Below are the code and all the weights of a small trained network. Each question names an input and a target symbol and asks about switching units off, where a switched-off unit gives its printed mean instead of its output.

import numpy as np


def w(rows, s, z=0):
    codes = np.array(rows[::2]) - 128.0
    scale = np.full(codes.shape[1], s)
    scale[-1] = z or s
    return codes * scale


def f(y):
    return y / 2 * (1 + np.tanh(0.7978845608 * (y + 0.044715 * y**3)))


def softmax(a):
    e = np.exp(a - a.max(-1, keepdims=True))
    return e / e.sum(-1, keepdims=True)


def log_softmax(a):
    a = a - a.max(-1, keepdims=True)
    return a - np.log(np.exp(a).sum(-1, keepdims=True))


def net(x, mask):
    ids = ['αγεζηξπσφψω'.index(c) for c in x.split()]
    T = len(ids)
    res = E[ids] + P[:T]
    r = res
    for j in range(2):
        rows = slice(4 * j, 4 * j + 4)
        q, k, v = (r @ M[0][rows].T for M in (Q, K, V))
        z = softmax(np.where(np.tri(T) > 0, q @ k.T / 4**0.5, -1e9)) @ v
        o = O[0][rows]
        res = res + np.where(mask[j], z, o[:, -1]) @ o[:, :-1]
    y = f(res @ A[0][:, :-1].T + A[0][:, -1])
    res = res + np.where(mask[2:6], y, B[0][:, -1]) @ B[0][:, :-1]
    return log_softmax(res[-1] @ U[:, :-1].T + U[:, -1])


Q, K, V, O, A, B = {}, {}, {}, {}, {}, {}
E = w([
[78,107,127,101,122,125,41,101],'α',
[48,122,204,133,155,140,71,113],'γ',
[105,202,117,133,112,211,144,67],'ε',
[54,103,101,119,72,128,190,171],'ζ',
[119,169,109,183,212,170,162,171],'η',
[110,204,35,131,199,131,102,136],'ξ',
[145,167,172,101,130,164,82,100],'π',
[151,167,153,94,135,174,102,78],'σ',
[176,87,82,56,138,179,141,157],'φ',
[81,192,152,72,191,75,141,139],'ψ',
[166,173,70,131,112,123,122,249],'ω',
],0.02)
P = w([
[43,27,116,149,254,208,36,162],'0',
[47,27,114,145,181,175,71,138],'1',
[60,74,132,141,175,178,89,147],'2',
[82,111,134,133,166,165,105,138],'3',
[101,124,134,115,148,152,127,137],'4',
[121,153,129,106,143,145,141,131],'5',
[145,165,123,90,131,136,162,127],'6',
[167,196,114,68,117,122,170,118],'7',
[175,223,104,59,111,113,180,110],'8',
[199,232,87,45,107,113,207,95],'9',
],0.0074)
Q[0] = w([
[159,178,57,105,241,169,120,198],'h1',
[110,121,65,143,179,82,102,165],'h1',
[114,172,167,97,202,132,161,172],'h1',
[104,155,81,43,214,155,185,222],'h1',
[98,142,170,158,98,67,135,61],'h2',
[133,72,188,182,3,97,123,98],'h2',
[168,109,136,114,158,121,39,111],'h2',
[144,116,97,111,186,66,106,242],'h2',
],0.011)
K[0] = w([
[224,197,140,68,122,85,184,121],'h1',
[159,121,136,54,138,87,158,167],'h1',
[162,159,84,120,89,114,142,129],'h1',
[152,198,89,112,118,79,231,153],'h1',
[12,70,182,134,194,132,121,100],'h2',
[35,70,104,188,122,140,103,168],'h2',
[201,94,144,109,121,114,71,107],'h2',
[152,126,124,67,127,25,104,193],'h2',
],0.011)
V[0] = w([
[176,129,60,172,76,182,126,95],'h1',
[81,145,190,136,107,118,180,159],'h1',
[101,169,123,125,160,92,159,54],'h1',
[155,81,69,71,129,85,109,124],'h1',
[166,54,252,91,130,122,116,98],'h2',
[126,153,136,150,127,113,94,139],'h2',
[117,74,90,190,127,150,129,128],'h2',
[118,125,201,191,135,119,98,157],'h2',
],0.011)
O[0] = w([
[81,253,64,173,106,181,169,129,49],'h1',
[142,49,136,120,109,112,161,98,112],'h1',
[130,114,168,161,78,44,143,192,134],'h1',
[87,117,160,74,104,140,75,214,106],'h1',
[89,247,114,66,186,73,222,123,2],'h2',
[108,118,156,219,26,62,78,78,131],'h2',
[216,139,124,126,113,129,153,171,84],'h2',
[124,150,108,181,49,118,189,84,73],'h2',
],0.0075,0.0059)
A[0] = w([
[86,226,160,118,42,141,254,59,116],'n1',
[85,58,153,112,88,171,159,130,131],'n2',
[59,116,214,96,137,188,75,37,183],'n3',
[150,97,105,134,229,119,81,179,254],'n4',
],0.0075,0.0038)
B[0] = w([
[20,113,253,122,45,110,150,177,146],'n1',
[95,95,83,83,84,162,106,95,160],'n2',
[164,169,98,183,174,161,83,91,244],'n3',
[149,157,149,120,148,65,168,149,235],'n4',
],0.012,0.011)
U = w([
[176,120,92,100,188,189,66,2,150],'α',
[115,129,229,92,104,176,142,84,170],'γ',
[85,129,214,81,81,146,138,149,75],'ε',
[23,64,92,61,100,147,150,118,252],'ζ',
[92,147,101,52,176,160,168,176,31],'η',
[124,119,102,102,112,111,149,105,21],'ξ',
[44,135,62,151,133,75,181,146,150],'π',
[70,143,55,123,138,79,194,125,158],'σ',
[145,44,206,81,153,70,128,138,113],'φ',
[211,83,76,173,144,109,235,86,198],'ψ',
[173,109,108,168,75,109,74,225,74],'ω',
],0.0079,0.0035)

Each question gives the input, a string of symbols that net reads in full, and the target symbol t.
The units are the heads (4 rows each of Q, K, V and O) and the neurons (one row each of A and B). Each row of codes is followed by its name. A weight is (code - 128) times the scale printed after its matrix; where a second scale follows, it is the last column's (O, A, B and U).
mask holds one flag per unit, heads first, then neurons. A switched-off unit (its flag False) gives its mean, the last column of its rows in O or B, instead of its output. The means were averaged over made-up inputs and are rounded, as every weight is.
A unit's drop is (log p(t) with every unit on - log p(t) with that unit switched off) / (log p(t) with every unit on - log p(t) with every unit switched off).
The circuit of an input: a set's keep is (log p(t) with only the set's units on - log p(t) with every unit switched off) / (log p(t) with every unit on - log p(t) with every unit switched off). Starting from all 6 units, units are removed one at a time, each time the one whose removal leaves the highest keep (on an exact tie, the one counted first), for as long as the keep stays at least 0.8.
units of the circuit, in order: the units of the circuit, biggest drop first
most important unit: the unit with the biggest drop
which heads matter: for each layer, one digit per head in row order, 1 if its drop is at least 0.15 and else 0, layers parted by /
drop when u is switched off: that unit's drop, to one decimal
input α σ ψ ξ, target φ: most important unit	h1
input ζ α ω ε ε, target γ: which heads matter	10
input ψ ψ ω ω α ζ η α η ξ, target ω: which heads matter	11
input α ω η γ, target α: which heads matter	10
input φ η α η, target ψ: units of the circuit, in order	[h1, n4]
input ω α α ε ζ ω α ψ, target α: units of the circuit, in order	[h2, n3]
input π α ξ, target π: units of the circuit, in order	[h1, h2]
input ε φ ω α ζ α π ω η, target α: units of the circuit, in order	[h1, h2]
input α γ π η, target π: units of the circuit, in order	[h2, n1]
input ψ π φ ψ ψ ω ω σ π ξ, target σ: units of the circuit, in order	[n3, h2]
input ε ψ ω ψ α σ φ α ξ, target η: units of the circuit, in order	[h2, h1]
input α α ψ π ζ σ φ, target η: units of the circuit, in order	[h2, h1]
input ζ ω γ φ η, target η: units of the circuit, in order	[h1, h2, n4]
input σ η α σ, target γ: most important unit	h2
input γ ψ α ε ψ γ ε ζ α γ, target ε: which heads matter	01
input φ ζ φ ε α α ε ζ ε, target ε: which heads matter	10
input α ψ ω η φ ξ, target η: which heads matter	11
input ω α ζ ε φ, target η: units of the circuit, in order	[h2, h1, n4]
input α ζ π ψ α ψ η η ε ε, target γ: units of the circuit, in order	[h1, n1, h2]
input α ψ α ζ ω ζ η, target α: units of the circuit, in order	[h1]
input π ζ ω α π, target γ: which heads matter	01
input π α ω α φ ζ π γ ξ, target π: drop when n3 is switched off	0.2
input ξ α α α ξ γ α ψ ψ ξ, target φ: drop when n4 is switched off	0.0
